Below is a small trained network, with its code and all its weights. Each question gives an input and a class and asks what happens when units are switched off, that is, made to give their printed mean instead of their output.

import numpy as np


def w(rows, s, z=0):
    codes = np.array(rows[::2]) - 128.0
    scale = np.full(codes.shape[1], s)
    scale[-1] = z or s
    return codes * scale


def f(y):
    return y / 2 * (1 + np.tanh(0.7978845608 * (y + 0.044715 * y**3)))


def log_softmax(a):
    a = a - a.max(-1, keepdims=True)
    return a - np.log(np.exp(a).sum(-1, keepdims=True))


def net(x, mask):
    res = np.array(x, float).reshape(1, 2) / 4 @ E
    y = f(res @ A[0][:, :-1].T + A[0][:, -1])
    res = res + np.where(mask, y, B[0][:, -1]) @ B[0][:, :-1]
    return log_softmax(res[-1] @ U[:, :-1].T + U[:, -1])


A, B = {}, {}
E = w([
[215,51,231],'x0',
[213,254,17],'x1',
],0.0085)
A[0] = w([
[38,77,221,194],'N0',
[217,47,168,128],'N1',
[77,181,125,5],'N2',
[93,177,156,5],'N3',
[27,66,141,200],'N4',
[105,102,149,251],'N5',
[45,36,104,199],'N6',
[173,111,192,141],'N7',
[64,27,186,251],'N8',
[54,206,121,5],'N9',
[117,186,174,211],'N10',
[101,124,47,5],'N11',
[99,171,98,11],'N12',
[189,131,158,250],'N13',
[55,106,75,126],'N14',
[244,91,104,120],'N15',
[141,190,165,5],'N16',
[226,129,201,87],'N17',
[193,127,156,5],'N18',
[219,193,251,63],'N19',
[85,84,139,7],'N20',
[211,137,74,77],'N21',
[52,204,51,174],'N22',
[182,114,163,5],'N23',
[141,161,156,184],'N24',
[161,159,151,43],'N25',
[58,135,61,251],'N26',
[175,180,96,124],'N27',
[62,68,138,138],'N28',
[109,148,187,5],'N29',
[48,162,104,138],'N30',
[179,191,95,147],'N31',
[27,104,15,200],'N32',
[65,158,88,243],'N33',
[145,182,107,251],'N34',
[196,141,64,24],'N35',
[102,95,130,5],'N36',
],0.011,0.0033)
B[0] = w([
[175,166,29,240],'N0',
[143,43,55,205],'N1',
[56,71,83,145],'N2',
[69,96,132,122],'N3',
[191,157,38,208],'N4',
[229,162,105,169],'N5',
[201,166,8,199],'N6',
[139,105,30,177],'N7',
[243,220,78,251],'N8',
[68,70,82,169],'N9',
[192,137,142,145],'N10',
[83,79,89,160],'N11',
[74,101,119,155],'N12',
[212,63,69,177],'N13',
[143,85,31,164],'N14',
[160,61,54,178],'N15',
[57,160,127,126],'N16',
[63,32,28,187],'N17',
[78,80,91,142],'N18',
[54,52,48,183],'N19',
[58,180,99,148],'N20',
[124,171,72,188],'N21',
[197,28,78,243],'N22',
[43,77,47,144],'N23',
[180,108,101,142],'N24',
[91,129,106,130],'N25',
[223,31,101,205],'N26',
[108,254,65,197],'N27',
[149,155,53,183],'N28',
[78,130,111,129],'N29',
[149,42,126,176],'N30',
[186,219,114,212],'N31',
[207,39,56,220],'N32',
[195,62,107,196],'N33',
[206,142,79,201],'N34',
[101,175,87,183],'N35',
[34,173,128,130],'N36',
],0.0051,0.011)
U = w([
[114,40,54,68],'0',
[169,179,67,214],'1',
[207,159,117,178],'2',
[106,245,131,5],'3',
[79,158,138,5],'4',
[85,164,178,5],'5',
],0.012,0.0033)

Each question gives the input, the list of numbers given to net, and the class t.
The units are the neurons (one row each of A and B). Each row of codes is followed by its name. A weight is (code - 128) times the scale printed after its matrix; where a second scale follows, it is the last column's (A, B and U).
mask holds one flag per neuron, in row order. A switched-off neuron (its flag False) gives its mean, the last column of its row in B, instead of its output. The means were averaged over made-up inputs and are rounded, as every weight is.
A unit's drop is (log p(t) with every unit on - log p(t) with that unit switched off) / (log p(t) with every unit on - log p(t) with every unit switched off).
The circuit of an input: a set's keep is (log p(t) with only the set's units on - log p(t) with every unit switched off) / (log p(t) with every unit on - log p(t) with every unit switched off). Starting from the 12 units with the biggest drops (on a tie, the unit counted first), units are removed one at a time, each time the one whose removal leaves the highest keep (on an exact tie, the one counted first), for as long as the keep stays at least 0.8.
circuit, biggest first: the units of the circuit, biggest drop first
unit that matters most: the unit with the biggest drop
top k neurons: the k neurons with the biggest drops, biggest first
drop of u: that unit's drop, to one decimal
input [-3,-1], class 2: unit that matters most : N17
input [-6,-7], class 1: circuit, biggest first : [N8 N6]
input [-6,6], class 0: circuit, biggest first : [N22 N8]
input [-4,3], class 0: circuit, biggest first : [N8 N22]
input [5,-7], class 1: circuit, biggest first : [N8 N0]
input [-4,4], class 0: circuit, biggest first : [N8 N22]
input [-3,3], class 2: top 3 neurons : [N17 N19 N1]
input [6,-8], class 1: top 2 neurons : [N8 N0]
input [-2,1], class 2: drop of N1 : 0.2
input [8,7], class 0: drop of N17 : 0.1
input [-1,3], class 2: drop of N19 : 0.1
input [6,-7], class 1: drop of N0 : 0.2
